Below is a small trained network, with its code and all its weights. Each question gives an input and a target symbol and asks what happens when units are switched off, that is, made to give their printed mean instead of their output.

import numpy as np


def w(rows, s, z=0):
    codes = np.array(rows[::2]) - 128.0
    scale = np.full(codes.shape[1], s)
    scale[-1] = z or s
    return codes * scale


def norm(h):
    return h / np.sqrt((h * h).mean(-1, keepdims=True) + 1e-5)


def f(y):
    return np.maximum(y, 0)


def softmax(a):
    e = np.exp(a - a.max(-1, keepdims=True))
    return e / e.sum(-1, keepdims=True)


def log_softmax(a):
    a = a - a.max(-1, keepdims=True)
    return a - np.log(np.exp(a).sum(-1, keepdims=True))


def net(x, mask):
    ids = ['ΓΔΛΞΠεζηθσψ'.index(c) for c in x.split()]
    T = len(ids)
    res = E[ids] + P[:T]
    u = 0
    for l in range(3):
        q, k, v = (norm(res) @ M[l].T for M in (Q, K, V))
        z = softmax(np.where(np.tri(T) > 0, q @ k.T / 2**0.5, -1e9)) @ v
        res = res + np.where(mask[u], z, O[l][:, -1]) @ O[l][:, :-1]
        u += 1
        y = f(norm(res) @ A[l][:, :-1].T + A[l][:, -1])
        res = res + np.where(mask[u : u + 8], y, B[l][:, -1]) @ B[l][:, :-1]
        u += 8
    return log_softmax(norm(res)[-1] @ U[:, :-1].T + U[:, -1])


Q, K, V, O, A, B = {}, {}, {}, {}, {}, {}
E = w([
[152,190,126,159],'Γ',
[66,133,147,134],'Δ',
[143,192,137,132],'Λ',
[184,195,154,150],'Ξ',
[122,113,181,98],'Π',
[151,145,158,100],'ε',
[254,137,119,203],'ζ',
[166,129,126,208],'η',
[103,164,214,50],'θ',
[188,195,130,138],'σ',
[154,199,123,141],'ψ',
],0.0088)
P = w([
[157,97,163,87],'0',
[156,149,108,123],'1',
[34,169,223,180],'2',
[199,90,105,108],'3',
[84,3,37,97],'4',
[44,171,209,182],'5',
[163,132,119,100],'6',
[106,145,18,119],'7',
[48,151,212,172],'8',
[186,115,80,166],'9',
],0.015)
Q[0] = w([
[120,255,72,126],'0.h1',
[206,92,60,38],'0.h1',
],0.0097)
K[0] = w([
[93,8,106,111],'0.h1',
[113,144,105,69],'0.h1',
],0.017)
V[0] = w([
[162,141,194,254],'0.h1',
[94,228,155,25],'0.h1',
],0.007)
O[0] = w([
[209,70,137,140,110],'0.h1',
[59,254,66,230,249],'0.h1',
],0.0069,0.002)
A[0] = w([
[166,75,73,1,131],'0.n1',
[150,140,250,201,159],'0.n2',
[58,149,163,93,73],'0.n3',
[122,73,114,64,52],'0.n4',
[136,140,104,71,198],'0.n5',
[224,65,209,60,2],'0.n6',
[108,162,14,83,210],'0.n7',
[201,81,115,146,101],'0.n8',
],0.0091,0.0029)
B[0] = w([
[111,66,119,171,188],'0.n1',
[76,41,142,89,255],'0.n2',
[185,140,90,209,180],'0.n3',
[191,42,119,134,144],'0.n4',
[94,153,89,143,180],'0.n5',
[125,188,108,151,171],'0.n6',
[158,2,94,126,244],'0.n7',
[82,160,98,144,165],'0.n8',
],0.0076,0.006)
Q[1] = w([
[1,88,62,157],'1.h1',
[149,80,92,103],'1.h1',
],0.0092)
K[1] = w([
[50,1,144,185],'1.h1',
[178,72,111,73],'1.h1',
],0.0041)
V[1] = w([
[77,160,116,77],'1.h1',
[187,66,74,1],'1.h1',
],0.0039)
O[1] = w([
[244,110,229,117,104],'1.h1',
[109,255,154,225,2],'1.h1',
],0.0045,0.0014)
A[1] = w([
[145,148,110,58,126],'1.n1',
[255,139,93,159,103],'1.n2',
[126,127,140,178,83],'1.n3',
[95,55,158,191,100],'1.n4',
[117,45,141,116,4],'1.n5',
[126,86,87,143,101],'1.n6',
[174,177,34,90,173],'1.n7',
[131,48,102,182,62],'1.n8',
],0.0098,0.0038)
B[1] = w([
[142,159,3,173,142],'1.n1',
[15,178,165,147,221],'1.n2',
[95,83,98,60,143],'1.n3',
[128,173,127,129,234],'1.n4',
[149,188,190,87,172],'1.n5',
[169,171,119,197,208],'1.n6',
[134,110,141,212,255],'1.n7',
[160,181,117,55,231],'1.n8',
],0.0055,0.0059)
Q[2] = w([
[176,35,99,86],'2.h1',
[12,7,146,68],'2.h1',
],0.012)
K[2] = w([
[73,47,67,118],'2.h1',
[77,5,135,255],'2.h1',
],0.0084)
V[2] = w([
[52,128,90,1],'2.h1',
[224,104,96,66],'2.h1',
],0.0095)
O[2] = w([
[39,113,71,138,124],'2.h1',
[92,4,163,167,2],'2.h1',
],0.011,0.0023)
A[2] = w([
[80,197,69,125,1],'2.n1',
[211,125,24,179,120],'2.n2',
[41,121,99,103,178],'2.n3',
[68,86,170,196,157],'2.n4',
[168,188,156,155,170],'2.n5',
[113,159,132,254,55],'2.n6',
[87,149,154,117,117],'2.n7',
[231,129,116,99,169],'2.n8',
],0.012,0.0052)
B[2] = w([
[186,1,73,14,191],'2.n1',
[82,172,205,70,255],'2.n2',
[119,192,143,228,221],'2.n3',
[161,205,145,61,216],'2.n4',
[157,46,60,200,228],'2.n5',
[143,65,158,46,213],'2.n6',
[110,80,157,7,173],'2.n7',
[84,56,113,218,169],'2.n8',
],0.0078,0.0066)
U = w([
[208,48,78,7,85],'Γ',
[35,221,143,183,112],'Δ',
[71,116,164,191,107],'Λ',
[144,47,224,43,120],'Ξ',
[66,145,152,29,110],'Π',
[74,143,147,206,120],'ε',
[191,112,133,181,172],'ζ',
[224,5,203,131,136],'η',
[70,232,3,58,3],'θ',
[188,125,99,183,192],'σ',
[206,139,53,118,210],'ψ',
],0.014,0.0062)

Each question gives the input, a string of symbols that net reads in full, and the target symbol t.
The units are the heads (2 rows each of Q, K, V and O) and the neurons (one row each of A and B). Each row of codes is followed by its name. A weight is (code - 128) times the scale printed after its matrix; where a second scale follows, it is the last column's (O, A, B and U).
mask holds one flag per unit, layer by layer, with each layer's heads first. A switched-off unit (its flag False) gives its mean, the last column of its rows in O or B, instead of its output. The means were averaged over made-up inputs and are rounded, as every weight is.
A unit's drop is (log p(t) with every unit on - log p(t) with that unit switched off) / (log p(t) with every unit on - log p(t) with every unit switched off).
The circuit of an input: a set's keep is (log p(t) with only the set's units on - log p(t) with every unit switched off) / (log p(t) with every unit on - log p(t) with every unit switched off). Starting from the 12 units with the biggest drops (on a tie, the unit counted first), units are removed one at a time, each time the one whose removal leaves the highest keep (on an exact tie, the one counted first), for as long as the keep stays at least 0.8.
circuit, biggest first: the units of the circuit, biggest drop first
top k neurons: the k neurons with the biggest drops, biggest first
top k neurons in layer l: the k neurons of layer l with the biggest drops, biggest first
input θ Γ θ θ θ Γ θ ψ Δ θ, target θ: circuit, biggest first	(0.h1)
input Π η σ Λ σ θ ψ, target Π: top 2 neurons	(1.n7, 0.n2)
input θ ζ η Γ θ η Λ Γ Δ ψ, target θ: circuit, biggest first	(0.h1, 1.n2)
input ψ θ θ θ Γ, target θ: circuit, biggest first	(0.h1, 2.h1)
input η θ Λ Δ, target η: top 3 neurons in layer 0	(0.n6, 0.n4, 0.n2)
input η η θ Γ, target η: top 3 neurons in layer 1	(1.n8, 1.n7, 1.n5)
input η η θ Δ Γ Δ Ξ, target η: top 3 neurons	(1.n8, 1.n7, 0.n1)
input θ Δ ψ η θ, target Δ: circuit, biggest first	(0.h1, 2.n3)
input θ Δ ε ε, target θ: circuit, biggest first	(2.h1, 0.h1)
input Γ Γ Ξ Ξ θ Γ, target ψ: top 4 neurons	(1.n2, 2.n2, 2.n5, 1.n7)
input Γ η η ψ θ, target η: circuit, biggest first	(0.n4, 0.h1, 0.n1)
input Δ Γ θ θ θ η σ η Π, target Ξ: circuit, biggest first	(0.n2, 0.h1)
input θ θ Γ, target ψ: top 3 neurons in layer 2	(2.n2, 2.n5, 2.n6)
input Λ η ζ η θ η Δ, target Λ: top neuron in layer 1	(1.n6)
input Π Λ θ Γ ε η Π θ θ ε, target Π: top 2 neurons	(1.n7, 2.n6)
input Π Γ θ ψ ψ Γ σ Π θ θ, target Π: top 2 neurons	(1.n7, 0.n2)
input θ Γ Ξ Π Π θ Ξ η σ, target Ξ: top 4 neurons	(0.n2, 1.n6, 2.n7, 2.n3)
input θ Π θ η θ θ Γ η θ Δ, target θ: top 3 neurons	(1.n7, 1.n6, 0.n7)
input Π η ε η θ ε Ξ, target Π: top 2 neurons	(1.n7, 2.n6)
input θ η Δ Δ Δ, target η: top 2 neurons in layer 0	(0.n4, 0.n1)
